[-3.12  0.68 -2.71 -0.40 -0.36 -0.78  0.54 -0.31  0.44 -0.11 -1.40  3.05
  0.42 -0.43 -0.54 -1.44 -0.30  0.51  1.30  3.01 -0.49 -0.44  0.74 -1.18
  0.51 -0.69  0.18 -0.64 -1.19 -0.25  1.56 -0.73  1.25 -0.20  0.75  0.03
  0.65 -0.29  0.13 -4.19 -0.21 -1.81  0.46 -1.45 -0.06 -2.07  0.05  1.70
 -2.19  1.07  1.90 -1.16 -0.18  0.03  2.35 -1.43 -2.09 -0.34 -0.03 -0.57
 -0.39 -2.39  1.10 -1.27  2.51 -0.02  2.21  0.37  1.20 -0.44  0.81  1.70
  0.03  2.94  0.23 -2.66  0.25  0.18 -1.60]  S R
[-1.80  0.12 -1.64  0.46 -0.76 -1.11  0.50 -0.80 -0.13 -0.27 -0.42 -0.96
  0.45 -0.34  0.95 -1.26 -0.48 -1.62  1.62  2.02 -1.75 -3.17  1.45 -1.85
  1.06 -0.37 -0.51  0.12 -3.61  0.25  1.63  0.02  2.12 -0.14 -0.22 -0.64
  0.42  1.35 -0.12 -4.89  0.04 -1.74  0.78 -1.93  0.13 -0.86  0.69  0.97
 -3.05  2.35  1.71 -1.35 -0.65 -0.28  2.95 -2.45 -1.74 -1.15 -2.99 -0.41
  0.14 -2.99  0.69 -0.71  1.69  0.56 -0.28  0.03  1.39 -0.59 -1.00  1.75
  4.53  4.69  0.41 -3.90  0.35 -0.56 -1.86]  S R
[-0.98  0.39 -0.69 -0.63  0.25  0.25 -0.20  0.12  0.40 -0.50 -0.81 -2.23
  2.40  0.66  0.36  1.10  0.44  0.92 -0.76 -0.35  0.92  2.16  2.13  0.47
 -0.54 -0.35  0.27 -0.96  0.86 -1.22 -0.18  0.06 -0.68  0.22 -0.03  0.60
 -0.30  0.31  0.30  2.33  0.78  0.53  0.07  1.25 -0.62 -0.59  0.06 -0.75
  0.46 -0.78 -0.50 -0.55 -0.03  0.04 -0.58  0.14  0.07  2.24  2.77 -1.50
 -0.14  1.27  0.17  0.26 -0.99 -1.32  3.22  0.16 -1.83 -0.23  0.58  1.58
 -0.24 -0.11 -1.27  1.80 -1.05  0.19 -0.79]  B Y
[ 1.74 -1.17 -0.94 -0.17 -0.03 -0.02 -0.16  0.45 -0.06 -0.43 -0.10 -1.79
  2.13  0.84  0.55  1.93  0.43 -0.78 -1.55 -2.41  1.23  0.32  0.74  0.22
 -1.65 -0.66 -0.41  1.10  0.55 -1.08  0.03  0.16 -0.93  0.90 -0.39  1.86
 -0.87  1.09  0.09  1.66  0.85  0.30 -0.36  2.86 -1.89 -0.22 -0.14 -0.24
  3.84 -1.65 -1.21 -0.27 -0.23 -0.32 -0.69 -0.20  0.90  2.52 -0.62  0.70
  0.05  2.31 -2.12  2.08 -1.66 -0.80  0.20 -0.60 -2.18  0.74  0.75  0.16
  1.14  1.39 -0.54  1.97  0.17  0.44 -1.39]  L Y
[-0.68 -0.06 -2.00  0.38  0.26  0.84 -0.59 -0.07  0.47  0.67 -0.58 -1.05
  3.01  1.48  5.02  1.25  0.10  1.41 -2.31 -1.76  0.46  1.55  5.76 -0.05
 -1.35  0.29  0.57  0.83  2.31 -1.19 -0.96  1.01 -0.56  1.15 -1.12  1.30
 -0.78  1.44  1.61  4.45  0.47  0.12 -2.01  2.78 -5.26 -1.32  0.89 -2.19
  2.09 -0.83 -0.84 -1.56 -0.07  0.20 -2.32 -1.16  0.77  3.17  0.10 -0.12
  0.46  0.38 -0.72  1.41 -1.82 -2.30  3.95 -0.66 -1.63  0.95  0.01  0.17
  0.10  1.35 -0.53  2.69 -0.63  0.79 -0.30]  L Y
[ 0.01  0.47 -0.06 -0.81  1.49  0.39 -0.41  1.17 -0.58 -0.89 -0.81 -3.79
  0.72  0.75 -0.16  1.83  0.69  1.50 -1.74 -0.58  0.34  1.86  0.21  0.71
 -0.37 -0.16  0.81  0.12  3.25 -2.00 -0.77 -0.18 -1.53  1.16 -0.60  1.26
 -0.22  0.56 -0.07  3.64  0.95  1.16 -1.46  2.33 -1.78 -0.17 -0.76 -1.01
  3.74 -1.04 -0.58  0.52 -0.14  0.20  0.00  0.54  0.40  2.07  5.05 -1.54
  0.81  2.81 -0.37  1.81 -2.35 -1.43  2.81  0.06 -3.99 -0.99 -0.12 -0.62
 -1.44 -1.54 -1.76  2.38 -0.45 -0.03  0.49]  B Y
[-2.11  0.69  1.51 -0.46  0.04 -0.30  0.44 -0.64 -0.73 -0.51 -0.18 -3.01
 -1.85 -1.44 -5.34 -0.16 -0.35 -0.68  1.16  3.09 -0.66 -1.57 -3.34  0.00
  0.10  0.56  0.02 -0.30 -0.61  0.14  1.21 -0.56  1.12 -0.25 -0.61 -2.26
  0.48 -0.03  0.03 -1.14  0.80 -0.89  0.97 -2.61  2.67  0.35 -1.14  0.71
 -2.91 -0.07  1.29  0.18  0.19 -0.25  1.91  0.30 -0.52 -3.32  1.07  0.25
 -0.10 -1.56 -0.19  0.63  0.42  0.28  4.71  0.41 -0.71 -1.03  1.80  0.14
 -1.14 -1.37  0.34 -2.04 -0.05 -0.67 -2.87]  B R
[ 0.70 -0.23 -1.41 -1.16 -0.61  0.59 -0.29 -0.49  0.96 -0.43 -0.11 -4.99
  0.00  1.92  2.91  2.39  0.10  1.21 -2.21  1.98  0.90  1.71  0.06  1.90
 -0.10 -0.16  0.36  0.26  4.23 -2.31 -0.55 -0.57 -1.98  0.22  0.35  0.46
  0.41  0.10 -0.90  2.60  0.49  0.67 -0.70  3.60 -2.31  0.31 -3.67  0.71
  2.16 -2.06 -1.07  0.53 -0.15  0.51  0.54 -0.64 -0.16  3.64  0.93  0.01
  1.61  1.72 -0.74  2.73 -1.42 -0.83  3.41 -0.23 -6.27  0.19  0.52 -0.33
 -1.68 -0.66 -0.88  0.01 -0.17  0.09 -1.34]  B A
[ 1.11 -0.85 -1.59  0.06 -0.11  1.00 -0.52  0.14 -0.12  0.75  0.58 -4.64
 -0.47  1.93  4.24  1.39 -0.08  0.70 -2.14  0.95  0.52  0.26  0.30  0.48
  0.54 -0.43  0.05  0.30  1.99 -1.35  0.49 -0.10 -1.00 -0.10  0.52  0.08
 -0.79  0.28 -1.24  1.01 -0.14  0.90 -0.63  1.36 -2.36  0.17 -2.31  0.36
  1.38 -0.73 -0.48  1.37 -0.79  0.39 -0.06 -0.79 -0.04  1.52 -1.37 -0.38
  1.17  0.72 -1.89  3.83 -1.25  0.22 -0.10 -0.54 -5.21  0.32 -0.48  0.24
  0.33 -0.11 -0.76 -0.44 -1.09  0.22 -0.44]  L A
[ 0.41 -2.32 -1.18  0.07  0.45  1.33  0.22 -0.36 -0.19 -0.10  1.56 -4.00
 -0.66  0.91  5.35  1.77  0.33 -1.32 -1.20 -1.68  2.19  0.02  0.94 -0.54
 -0.21  0.54  0.08  2.65  0.72  0.08 -0.57  0.06  1.44  0.80  0.27 -0.15
 -0.65  0.96 -0.67  3.64  0.05 -0.15 -1.14 -0.44 -1.90  1.33 -1.62  0.64
 -0.23 -2.43 -1.25  0.83 -0.27 -0.01 -0.14 -0.84  1.22  0.05 -3.62  0.45
  1.01  1.61 -1.23  3.25 -1.51 -1.82  0.48 -0.41 -3.98  0.12 -0.67 -0.38
 -1.25 -0.39 -1.05 -1.86 -0.81  0.16  1.20]  L A
[-2.78  1.63  0.74 -0.66 -0.40  0.00  0.10 -0.30  0.18 -0.47 -1.80  1.17
  0.62 -1.23 -0.05 -1.40 -0.79  0.37  1.81  1.67 -0.88 -0.25 -0.20 -0.78
  0.17 -0.91 -0.29  0.24 -4.11  0.05  0.70 -1.31  1.01 -0.02  0.55 -1.33
  0.32 -0.77  0.45 -3.38 -0.54 -1.03  0.36 -1.61  1.57 -0.80  0.39  1.17
 -1.91  1.57  1.46 -0.37  0.39 -0.08  2.59 -0.42 -2.00  0.20 -0.93 -0.04
 -0.89 -3.31  2.52 -2.23  2.96 -0.35  0.91 -0.32  2.24 -0.97 -0.35  1.26
  2.14  1.24  0.78 -2.49 -0.93 -0.35  0.27]  G R
[-3.16 -0.75  0.58  0.13 -0.88  0.93  1.03 -2.09 -0.87 -0.18  1.37 -1.37
 -1.85  0.39  2.42 -1.09 -0.09 -1.60 -0.12  2.77 -1.00 -2.17  0.31 -0.77
  1.35  1.47  1.30 -0.34  0.76  0.43  0.94 -0.47  2.37 -0.57 -1.30 -2.20
  0.59 -0.16 -0.02 -0.26 -0.86 -1.16 -0.11 -6.01  3.30 -0.16 -0.65  0.07
 -4.84  0.01  0.48  0.45 -0.85  0.06  1.01 -1.87  0.49 -4.23 -3.81 -0.07
  0.90 -3.32  0.64 -0.53  1.54 -0.30  4.07  0.68 -1.25  0.61 -0.47  0.59
 -0.69  0.95  1.48 -2.53 -1.33  0.20 -0.76]  L R
[ 0.14  0.13 -1.81 -0.79  0.06  0.00 -0.40  0.36  0.65 -0.44 -2.40  0.85
  1.58  1.36  1.53  1.03 -0.16  1.58 -2.08  0.16  0.76  1.90  1.95 -0.04
 -0.28 -1.28 -0.63 -0.08  1.50 -1.83  0.28 -0.57 -1.75 -0.23 -0.09  2.46
 -0.38  0.25  0.40  0.90  0.68  1.04 -0.78  4.85 -2.27 -0.59 -0.52 -0.10
  3.22 -0.43 -0.29 -0.70  0.00  0.23 -0.35  0.51 -0.87  4.15  0.81  0.06
 -0.03  1.61 -0.10 -0.75 -0.25 -0.95  1.69  0.03 -1.30 -0.24  0.58  0.61
 -0.35  2.01 -0.56  1.71  0.55  0.41 -1.75]  G Y
[ 0.15 -1.22 -1.32  0.01 -0.21  0.89 -1.76 -0.24  0.07  0.49  0.52 -2.29
  0.04  1.88  6.65  0.34  0.24  1.32 -2.67 -0.04  1.08  0.52  2.38  1.06
  0.76  0.75  0.40  0.57  1.93 -1.02 -1.16 -0.55 -0.57  0.00  1.19 -0.64
 -0.32  1.23 -1.01  3.18  0.05  0.83 -1.83  1.99 -0.04 -0.25 -1.83  0.25
 -0.35 -0.99 -0.92  0.56 -0.39  0.93 -1.53 -0.92  0.47  0.13 -2.71  0.20
  0.75 -0.08  0.30  1.21 -0.37 -0.47  0.14 -0.02 -3.98  1.71 -1.71  0.46
 -0.95 -1.66  0.69  0.06 -0.09  0.58  1.06]  L A
[-1.15  0.06 -2.61  0.19 -0.50 -0.22  0.08 -1.06  1.20 -0.03 -0.89 -3.29
  2.29  1.29  3.45  2.08  0.46  1.19 -1.82 -0.52  0.63  1.32  2.42  0.62
  0.14 -0.55  1.39  0.80  2.57 -1.05 -1.11  0.68 -0.80 -0.14  0.84  1.30
 -0.33  0.85  0.16  3.84  0.67  0.06 -0.75  2.39 -1.80 -0.99 -0.45 -0.25
  2.21 -0.24 -0.52 -0.09 -0.19  0.01 -0.46 -0.13 -0.42  3.27  1.48 -0.83
  0.85  1.17  0.00  1.64 -2.41 -2.26  2.53  0.16 -3.98 -0.25 -1.94  0.12
 -0.37 -0.43 -1.31  0.83 -0.31  0.43  0.14]  S Y
[-3.11  0.68  1.41 -0.08 -0.57  0.04  0.66 -0.46 -0.72 -0.76  0.67 -1.00
 -1.56  1.83 -1.54  1.02  0.19  0.25  0.36  0.98  0.51  2.09 -0.41 -0.43
  0.49 -0.23  0.35  0.70  1.25  0.83 -0.14  0.89  0.77 -0.08 -0.22 -1.22
  0.45 -0.91 -0.17  0.88 -0.46 -0.74  0.40 -4.91  3.21  0.64 -0.53  0.74
 -2.13  0.48  0.78  0.92 -0.31  0.31  1.39  0.22  0.02 -2.39  2.07 -0.17
  0.82 -1.91 -0.22 -1.00  0.82 -1.74  3.75  0.67 -1.00 -0.81 -0.11  0.53
 -2.06 -2.21  0.76 -1.03 -0.45 -0.40  1.75]  B R
[ 0.59 -0.78 -2.98 -0.72  0.28  0.66 -0.04 -0.35  0.55  0.52 -0.09 -3.88
  2.42  1.74  6.65  1.66  0.30  0.05 -2.91 -0.23  1.01  0.93  4.27 -0.41
 -0.15 -0.69  0.55  1.48 -0.85 -1.86 -1.37 -0.58 -0.23 -0.09 -0.27  0.34
 -0.68  0.21 -0.17  2.55  0.47  0.38 -0.29  2.95 -2.58 -0.06 -1.06  0.33
  1.61 -2.23 -0.68 -0.25 -0.17  0.37 -0.69 -0.34  0.05  2.02 -1.46  0.65
  0.30  2.11 -0.34  1.85 -1.63 -1.02  1.29 -0.96 -4.42  0.94 -0.67  0.24
  0.98  2.12 -1.01 -0.14 -0.51  0.69 -1.78]  L A
[ 2.46 -0.57  0.00  0.50 -0.16  0.53  1.40 -1.19 -0.58  0.45  1.75 -5.56
  0.10 -0.29  2.11  1.30  0.14 -3.59 -0.09 -2.93  0.41 -2.16  0.35 -0.49
 -0.48  0.31 -1.08  1.84 -2.82  0.45 -0.38  0.86  2.71  1.07 -1.02 -0.27
  0.60  1.01 -0.41  1.19  0.77 -0.82  1.32 -4.05 -3.65  1.91  1.61 -1.32
  0.63 -1.35 -0.08  0.40 -0.50  0.22 -1.60 -0.64  1.87 -3.44 -2.42  1.17
 -0.14  0.44 -0.44  1.33 -2.19  0.20 -0.99  0.26 -1.58 -1.15 -0.66 -1.72
  3.31  2.15  0.28 -2.08 -0.64  0.22 -1.50]  L D
[-1.44  1.17  0.56  0.07  0.17  0.95  0.57 -0.65  0.19  0.28 -0.95  1.84
 -0.38 -0.59 -1.06 -1.12 -0.38  0.13  1.67  2.19 -0.53 -0.72 -0.98  0.00
  0.61 -1.10 -0.06 -0.53 -2.77  0.51 -0.78 -0.63  0.66 -0.60 -0.11 -1.70
  0.17 -0.85  0.94 -3.08 -0.11 -0.70 -0.31 -2.51  2.12 -0.50  0.29  1.23
 -1.95  1.05  1.25 -0.58  0.16 -0.06  1.85 -0.44 -1.42 -1.01  0.57  0.10
 -0.12 -2.82  0.99 -1.86  2.11  0.18  0.49 -0.99  2.44 -0.53  1.11  0.37
  0.14  1.47 -0.27 -1.40  0.02 -0.41  0.10]  G R
[-0.58 -1.04 -2.19 -1.00  0.08  1.22 -1.45  0.16  0.13 -0.20  0.19 -4.84
  0.41  2.52  6.65  2.01  0.28  1.14 -3.28  0.29  2.49  1.94  1.44  0.40
  0.46 -0.35  0.31  1.97  1.19 -2.31 -0.60 -0.89 -0.62 -0.36  0.78 -0.34
 -0.77  0.83 -1.24  3.19 -0.10  0.71 -1.01  3.13 -2.80  0.76 -3.44  1.80
  2.42 -2.82 -1.31  0.18 -0.33  0.44 -0.03 -0.33  0.46  3.47 -1.71  0.54
  2.08  1.31 -0.64  3.62 -2.33 -1.80  2.52  0.14 -6.65  1.12 -0.33 -0.25
 -1.42 -0.38 -0.93 -0.40 -1.43  0.22 -0.10]  L A
[ 1.48  0.16  0.56 -0.37 -0.05 -0.29 -0.49  0.67  0.21  0.23 -1.65  1.48
 -0.11  1.24  0.41  0.20 -0.29  1.93 -2.08 -0.29 -0.20  1.36  0.34  0.97
  0.42 -0.54  0.33 -1.97  6.06  0.28 -0.29 -0.62 -2.81 -0.34  2.70  2.10
 -0.60  0.66 -1.02  0.70 -0.23  1.33 -0.54  0.74 -1.16 -1.66 -1.39 -1.11
  4.77 -0.29  0.92 -0.43 -0.16  0.12 -0.74  0.22  0.55  0.42  4.42 -0.96
 -0.26  0.11 -0.59  0.90 -0.86  0.92 -1.48 -0.36 -1.65 -0.18  0.49 -0.70
 -2.93  0.80 -0.60  2.82  0.89  0.05 -0.96]  B Y
[ 1.98  1.00 -0.14 -0.33 -0.45 -1.38  0.11  0.21 -0.28  1.22 -0.10 -5.37
 -0.34 -0.76 -2.05  1.05  0.26 -1.68 -0.41  0.60 -0.57 -1.44 -0.71  1.07
  0.49 -0.82 -0.49 -1.24 -1.20  0.38  0.18  0.13 -0.72 -0.44 -0.58  0.56
  0.30 -0.19 -0.49 -0.96  0.01  0.16  1.50 -0.78 -3.24  0.38  0.49 -0.72
  2.22  0.69  1.55 -0.26  0.04  0.46 -0.11  1.03 -0.48 -1.59  1.93  0.34
 -1.68 -0.36  0.67 -0.60 -1.04  1.92 -2.20 -0.39 -1.23 -1.08 -0.27 -0.02
  2.49  1.01 -0.21  0.06  0.43 -0.17 -2.21]  B D
[ 0.14 -0.88 -2.48 -0.28 -0.06  1.03 -0.41 -1.08  0.31  0.61  0.56 -4.88
  1.48  2.29  6.65  1.69 -0.70 -0.30 -2.69  1.01 -0.37 -0.52  3.18  0.28
  0.00  1.01  0.33  0.77  0.82 -1.49 -0.12  0.46 -0.62  0.44  0.35 -0.62
 -0.47  1.03 -1.48  3.02  0.19  0.42 -0.82  4.04 -1.77 -0.61 -1.53  0.36
  0.11 -1.91 -1.28  0.06 -0.77  0.78 -1.18 -1.63 -0.21  0.04 -3.70  0.47
  1.03 -0.14 -0.44  1.24 -1.81 -1.67  1.60 -0.03 -4.95  0.87 -1.09  0.85
  0.02  0.53 -0.43 -0.70 -1.11  0.78 -0.20]  L A
[-0.63 -1.05  1.10 -0.10 -0.63 -0.27  0.64 -0.86 -1.34 -0.13  1.95 -0.38
 -2.85 -0.45  0.64 -1.14 -0.32 -2.62  1.04  1.76 -0.15 -3.01 -2.35 -1.16
  1.13  0.27 -0.12  0.63 -0.87  1.42  1.73 -1.17  2.89  0.47  0.22 -1.63
  0.41  3.62 -1.41 -2.46 -0.65 -1.61  0.60 -5.37  1.68  0.57 -0.95  0.71
 -3.84 -0.09  1.38  0.73  0.07  0.45  1.82 -1.22  0.89 -4.44 -3.40 -0.27
  0.38 -4.05 -0.14  1.22  1.80  0.95  0.38  0.26 -0.08  0.20 -0.72 -0.08
 -0.73  1.66  0.86 -2.85 -0.80 -0.34 -1.38]  L R
